Below are the code and all the weights of a small trained network. Each question names an input and a target symbol and asks about switching units off, where a switched-off unit gives its printed mean instead of its output.

import numpy as np


def w(rows, s, z=0):
    codes = np.array(rows[::2]) - 128.0
    scale = np.full(codes.shape[1], s)
    scale[-1] = z or s
    return codes * scale


def norm(h):
    return h / np.sqrt((h * h).mean(-1, keepdims=True) + 1e-5)


def f(y):
    return y / 2 * (1 + np.tanh(0.7978845608 * (y + 0.044715 * y**3)))


def softmax(a):
    e = np.exp(a - a.max(-1, keepdims=True))
    return e / e.sum(-1, keepdims=True)


def log_softmax(a):
    a = a - a.max(-1, keepdims=True)
    return a - np.log(np.exp(a).sum(-1, keepdims=True))


def net(x, mask):
    ids = ['ΓΔΞΠΣΨαβεζηθλμτφ'.index(c) for c in x.split()]
    T = len(ids)
    res = E[ids] + P[:T]
    u = 0
    for l in range(3):
        q, k, v = (norm(res) @ M[l].T for M in (Q, K, V))
        z = softmax(np.where(np.tri(T) > 0, q @ k.T / 2**0.5, -1e9)) @ v
        res = res + np.where(mask[u], z, O[l][:, -1]) @ O[l][:, :-1]
        u += 1
        y = f(norm(res) @ A[l][:, :-1].T + A[l][:, -1])
        res = res + np.where(mask[u : u + 4], y, B[l][:, -1]) @ B[l][:, :-1]
        u += 4
    return log_softmax(norm(res)[-1] @ U[:, :-1].T + U[:, -1])


Q, K, V, O, A, B = {}, {}, {}, {}, {}, {}
E = w([
[169,107,134],'Γ',
[162,101,70],'Δ',
[138,145,154],'Ξ',
[116,189,150],'Π',
[116,160,128],'Σ',
[65,253,55],'Ψ',
[128,189,182],'α',
[122,179,152],'β',
[167,184,121],'ε',
[154,96,148],'ζ',
[127,122,131],'η',
[112,122,202],'θ',
[131,162,155],'λ',
[124,156,134],'μ',
[123,123,90],'τ',
[111,148,98],'φ',
],0.023)
P = w([
[3,63,147],'0',
[198,196,98],'1',
[63,92,214],'2',
[197,206,102],'3',
[64,108,157],'4',
[190,205,94],'5',
[111,59,74],'6',
[191,198,102],'7',
],0.019)
Q[0] = w([
[43,86,245],'0.h0',
[173,157,30],'0.h0',
],0.011)
K[0] = w([
[151,52,227],'0.h0',
[145,255,120],'0.h0',
],0.0098)
V[0] = w([
[4,63,149],'0.h0',
[73,120,118],'0.h0',
],0.015)
O[0] = w([
[51,171,2,2],'0.h0',
[139,156,68,118],'0.h0',
],0.015,0.0034)
A[0] = w([
[170,206,73,224],'0.n0',
[158,176,98,58],'0.n1',
[13,111,181,39],'0.n2',
[17,251,195,254],'0.n3',
],0.016,0.0071)
B[0] = w([
[206,154,186,199],'0.n0',
[213,254,65,122],'0.n1',
[117,113,13,131],'0.n2',
[143,22,28,246],'0.n3',
],0.015,0.011)
Q[1] = w([
[155,117,72],'1.h0',
[157,4,99],'1.h0',
],0.016)
K[1] = w([
[247,71,93],'1.h0',
[74,127,171],'1.h0',
],0.011)
V[1] = w([
[112,42,74],'1.h0',
[10,84,161],'1.h0',
],0.012)
O[1] = w([
[175,20,24,255],'1.h0',
[133,7,77,30],'1.h0',
],0.013,0.0033)
A[1] = w([
[187,6,101,153],'1.n0',
[68,50,198,227],'1.n1',
[97,241,113,3],'1.n2',
[149,35,200,125],'1.n3',
],0.013,0.0057)
B[1] = w([
[211,174,7,254],'1.n0',
[16,30,2,202],'1.n1',
[187,143,124,119],'1.n2',
[115,49,24,252],'1.n3',
],0.0084,0.0078)
Q[2] = w([
[252,72,109],'2.h0',
[155,92,103],'2.h0',
],0.02)
K[2] = w([
[153,210,5],'2.h0',
[73,42,85],'2.h0',
],0.017)
V[2] = w([
[254,222,182],'2.h0',
[117,76,224],'2.h0',
],0.0075)
O[2] = w([
[234,50,254,6],'2.h0',
[210,50,121,1],'2.h0',
],0.0066,0.0077)
A[2] = w([
[18,198,33,204],'2.n0',
[63,7,58,179],'2.n1',
[109,196,137,35],'2.n2',
[69,238,105,2],'2.n3',
],0.015)
B[2] = w([
[152,3,104,249],'2.n0',
[161,66,27,249],'2.n1',
[145,80,64,124],'2.n2',
[100,57,184,124],'2.n3',
],0.018,0.015)
U = w([
[120,122,145,79],'Γ',
[132,116,112,62],'Δ',
[110,105,158,87],'Ξ',
[132,159,117,112],'Π',
[133,112,138,18],'Σ',
[174,253,128,219],'Ψ',
[145,213,81,88],'α',
[122,143,136,164],'β',
[164,144,244,255],'ε',
[18,72,26,192],'ζ',
[151,68,176,104],'η',
[202,184,63,44],'θ',
[115,114,147,96],'λ',
[102,135,144,149],'μ',
[98,91,83,138],'τ',
[130,136,119,65],'φ',
],0.015,0.006)

Each question gives the input, a string of symbols that net reads in full, and the target symbol t.
The units are the heads (2 rows each of Q, K, V and O) and the neurons (one row each of A and B). Each row of codes is followed by its name. A weight is (code - 128) times the scale printed after its matrix; where a second scale follows, it is the last column's (O, A, B and U).
mask holds one flag per unit, layer by layer, with each layer's heads first. A switched-off unit (its flag False) gives its mean, the last column of its rows in O or B, instead of its output. The means were averaged over made-up inputs and are rounded, as every weight is.
A unit's drop is (log p(t) with every unit on - log p(t) with that unit switched off) / (log p(t) with every unit on - log p(t) with every unit switched off).
The circuit of an input: a set's keep is (log p(t) with only the set's units on - log p(t) with every unit switched off) / (log p(t) with every unit on - log p(t) with every unit switched off). Starting from the 12 units with the biggest drops (on a tie, the unit counted first), units are removed one at a time, each time the one whose removal leaves the highest keep (on an exact tie, the one counted first), for as long as the keep stays at least 0.8.
circuit, biggest first: the units of the circuit, biggest drop first
most important unit: the unit with the biggest drop
top k neurons: the k neurons with the biggest drops, biggest first
top k neurons in layer l: the k neurons of layer l with the biggest drops, biggest first
drop of u: that unit's drop, to one decimal
input β ε Δ μ, target ε: circuit, biggest first -> 2.n1; 0.h0
input β Δ τ ε α Ψ Ψ Σ, target Ψ: most important unit -> 2.n0
input ε Γ Π β Δ ε Δ α, target ε: circuit, biggest first -> 2.n1; 0.h0; 2.n0
input β ζ τ τ ε β, target ε: circuit, biggest first -> 0.h0; 2.n1; 2.n0
input λ η ε τ, target ε: circuit, biggest first -> 0.n3; 2.n1; 0.h0
input Ψ ε λ Σ η ε λ Π, target ε: circuit, biggest first -> 2.n1; 0.h0; 2.n0
input β τ φ θ ε β β λ, target ε: circuit, biggest first -> 0.n3; 2.n1; 0.h0; 2.n0
input ε ε Ξ θ Ψ μ, target Ψ: top 3 neurons -> 2.n0; 2.n1; 0.n0
input Ψ λ Γ β, target Ψ: top 2 neurons -> 2.n0; 2.n1
input Σ Δ Σ α Ψ Γ, target Ψ: top 2 neurons -> 2.n0; 2.n1
input ε Σ Δ τ α Π, target ε: top 3 neurons -> 2.n1; 0.n3; 2.n0
input β λ β Π Ψ τ, target Ψ: top 3 neurons -> 2.n0; 2.n1; 0.n3
input η Γ μ τ ε φ, target ε: top 3 neurons -> 0.n3; 2.n1; 2.n0
input Ξ Ψ φ Δ, target Ψ: top 2 neurons in layer 2 -> 2.n0; 2.n1
input Δ φ Π α Π Π η Ξ, target ε: circuit, biggest first -> 0.n3; 2.n1; 0.h0
input λ α ε φ ε Δ ε β, target ε: top 3 neurons -> 2.n1; 2.n0; 0.n3
input Ψ β Δ θ, target θ: most important unit -> 0.n3
input Ξ η η Ξ ε φ Σ ζ, target ε: top 4 neurons -> 0.n3; 2.n1; 2.n0; 0.n2
input Π Π η τ τ Ψ, target Ψ: top 3 neurons -> 2.n0; 0.n0; 2.n1
input β Γ Δ ε, target ε: top 3 neurons -> 0.n3; 2.n1; 2.n0
input Γ η Ψ α, target Ψ: top 3 neurons -> 2.n0; 2.n1; 1.n1
input ζ η λ ζ Ξ Ψ Γ φ, target Ψ: top 3 neurons -> 2.n0; 0.n3; 2.n1
input Σ θ Ψ Γ ζ Σ Π Ξ, target Ψ: top 2 neurons in layer 0 -> 0.n3; 0.n0
input α Π η β ε ζ θ θ, target θ: top 2 neurons in layer 1 -> 1.n1; 1.n3
input ε Ψ ε Γ α φ, target ε: drop of 0.h0 -> 0.2
input α ε ε ε θ τ ε Ξ, target ε: drop of 1.h0 -> 0.1
input ε β τ Ψ, target Ψ: drop of 2.n1 -> 0.2
input Π η ε τ φ τ ε Δ, target ε: drop of 0.n2 -> 0.0
